Below are the code and all the weights of a small trained network. Each question names an input and a class and asks about switching units off, where a switched-off unit gives its printed mean instead of its output.

import numpy as np


def w(rows, s, z=0):
    codes = np.array(rows[::2]) - 128.0
    scale = np.full(codes.shape[1], s)
    scale[-1] = z or s
    return codes * scale


def norm(h):
    return h / np.sqrt((h * h).mean(-1, keepdims=True) + 1e-5)


def f(y):
    return np.maximum(y, 0)


def log_softmax(a):
    a = a - a.max(-1, keepdims=True)
    return a - np.log(np.exp(a).sum(-1, keepdims=True))


def net(x, mask):
    res = np.array(x, float).reshape(1, 4) / 4 @ E
    u = 0
    for l in range(3):
        y = f(norm(res) @ A[l][:, :-1].T + A[l][:, -1])
        res = res + np.where(mask[u : u + 4], y, B[l][:, -1]) @ B[l][:, :-1]
        u += 4
    return log_softmax(norm(res)[-1] @ U[:, :-1].T + U[:, -1])


A, B = {}, {}
E = w([
[52,76,109,2,177,162,210,148,124],'x0',
[128,147,123,116,115,88,139,142,146],'x1',
[11,249,87,110,131,155,89,151,73],'x2',
[60,133,76,5,24,127,124,107,56],'x3',
],0.0061)
A[0] = w([
[228,75,182,145,224,112,154,184,183,152],'0.n0',
[244,119,121,115,11,45,74,52,4,3],'0.n1',
[75,150,21,131,35,105,69,39,99,25],'0.n2',
[119,215,97,29,123,171,3,152,76,90],'0.n3',
],0.004,0.0062)
B[0] = w([
[130,157,100,114,115,110,65,128,106,254],'0.n0',
[123,76,77,86,246,101,99,208,111,167],'0.n1',
[156,101,176,157,118,195,81,142,192,162],'0.n2',
[112,122,140,146,117,120,101,104,133,203],'0.n3',
],0.012,0.0049)
A[1] = w([
[149,141,150,247,20,130,59,206,116,63],'1.n0',
[78,222,125,183,189,139,113,185,94,82],'1.n1',
[174,31,148,103,26,81,253,22,103,8],'1.n2',
[181,41,91,139,219,114,104,231,176,50],'1.n3',
],0.0055,0.0012)
B[1] = w([
[134,141,119,107,56,189,132,45,169,239],'1.n0',
[138,124,148,109,150,143,231,101,157,219],'1.n1',
[202,238,73,190,53,227,255,72,82,161],'1.n2',
[60,25,156,90,75,64,120,242,59,253],'1.n3',
],0.0065,0.0053)
A[2] = w([
[64,160,133,98,146,106,75,79,96,136],'2.n0',
[102,124,149,153,188,144,184,167,133,2],'2.n1',
[100,146,149,122,254,125,182,140,176,11],'2.n2',
[115,181,156,206,186,127,169,97,166,50],'2.n3',
],0.0098,0.004)
B[2] = w([
[229,70,152,166,193,47,95,177,145,253],'2.n0',
[158,79,93,214,127,113,109,123,254,169],'2.n1',
[224,140,232,214,61,104,6,42,205,208],'2.n2',
[48,164,45,61,81,201,227,143,33,205],'2.n3',
],0.0077,0.0046)
U = w([
[146,130,168,214,96,115,18,56,233,254],'0',
[92,13,107,53,220,46,123,213,64,59],'1',
[93,222,66,115,85,226,254,56,97,133],'2',
],0.0091,0.00049)

Each question gives the input, the list of numbers given to net, and the class t.
The units are the neurons (one row each of A and B). Each row of codes is followed by its name. A weight is (code - 128) times the scale printed after its matrix; where a second scale follows, it is the last column's (A, B and U).
mask holds one flag per neuron, layer by layer. A switched-off neuron (its flag False) gives its mean, the last column of its row in B, instead of its output. The means were averaged over made-up inputs and are rounded, as every weight is.
A unit's drop is (log p(t) with every unit on - log p(t) with that unit switched off) / (log p(t) with every unit on - log p(t) with every unit switched off).
The circuit of an input: a set's keep is (log p(t) with only the set's units on - log p(t) with every unit switched off) / (log p(t) with every unit on - log p(t) with every unit switched off). Starting from all 12 units, units are removed one at a time, each time the one whose removal leaves the highest keep (on an exact tie, the one counted first), for as long as the keep stays at least 0.8.
circuit, biggest first: the units of the circuit, biggest drop first
k most important neurons: the k neurons with the biggest drops, biggest first
top k neurons in layer l: the k neurons of layer l with the biggest drops, biggest first
drop of u: that unit's drop, to one decimal
input [6,-4,-8,2], class 2: circuit, biggest first => (1.n2)
input [-1,2,8,2], class 0: circuit, biggest first => (2.n0; 1.n3)
input [1,0,-8,-5], class 1: top 2 neurons in layer 0 => (0.n3; 0.n2)
input [-7,2,-5,1], class 1: 2 most important neurons => (0.n1; 1.n3)
input [2,7,0,6], class 2: 3 most important neurons => (0.n0; 1.n2; 0.n1)
input [8,7,3,0], class 0: circuit, biggest first => (2.n2; 1.n3; 0.n0)
input [-6,-6,6,0], class 2: 3 most important neurons => (1.n3; 0.n0; 1.n1)
input [2,5,6,-3], class 0: top 2 neurons in layer 2 => (2.n2; 2.n1)
input [-4,2,3,8], class 0: 2 most important neurons => (0.n2; 1.n3)
input [2,-2,5,7], class 1: 2 most important neurons => (2.n0; 2.n2)
input [1,-8,-8,-4], class 1: top 2 neurons in layer 2 => (2.n2; 2.n1)
input [-1,0,1,5], class 0: 2 most important neurons => (0.n2; 1.n3)
input [-5,2,8,-5], class 2: drop of 2.n3 => 0.1
input [5,-2,4,-2], class 0: drop of 2.n1 => 0.0
input [4,-3,8,-1], class 0: most important neuron => (2.n2)
input [-6,-8,1,-7], class 2: drop of 1.n1 => 0.1
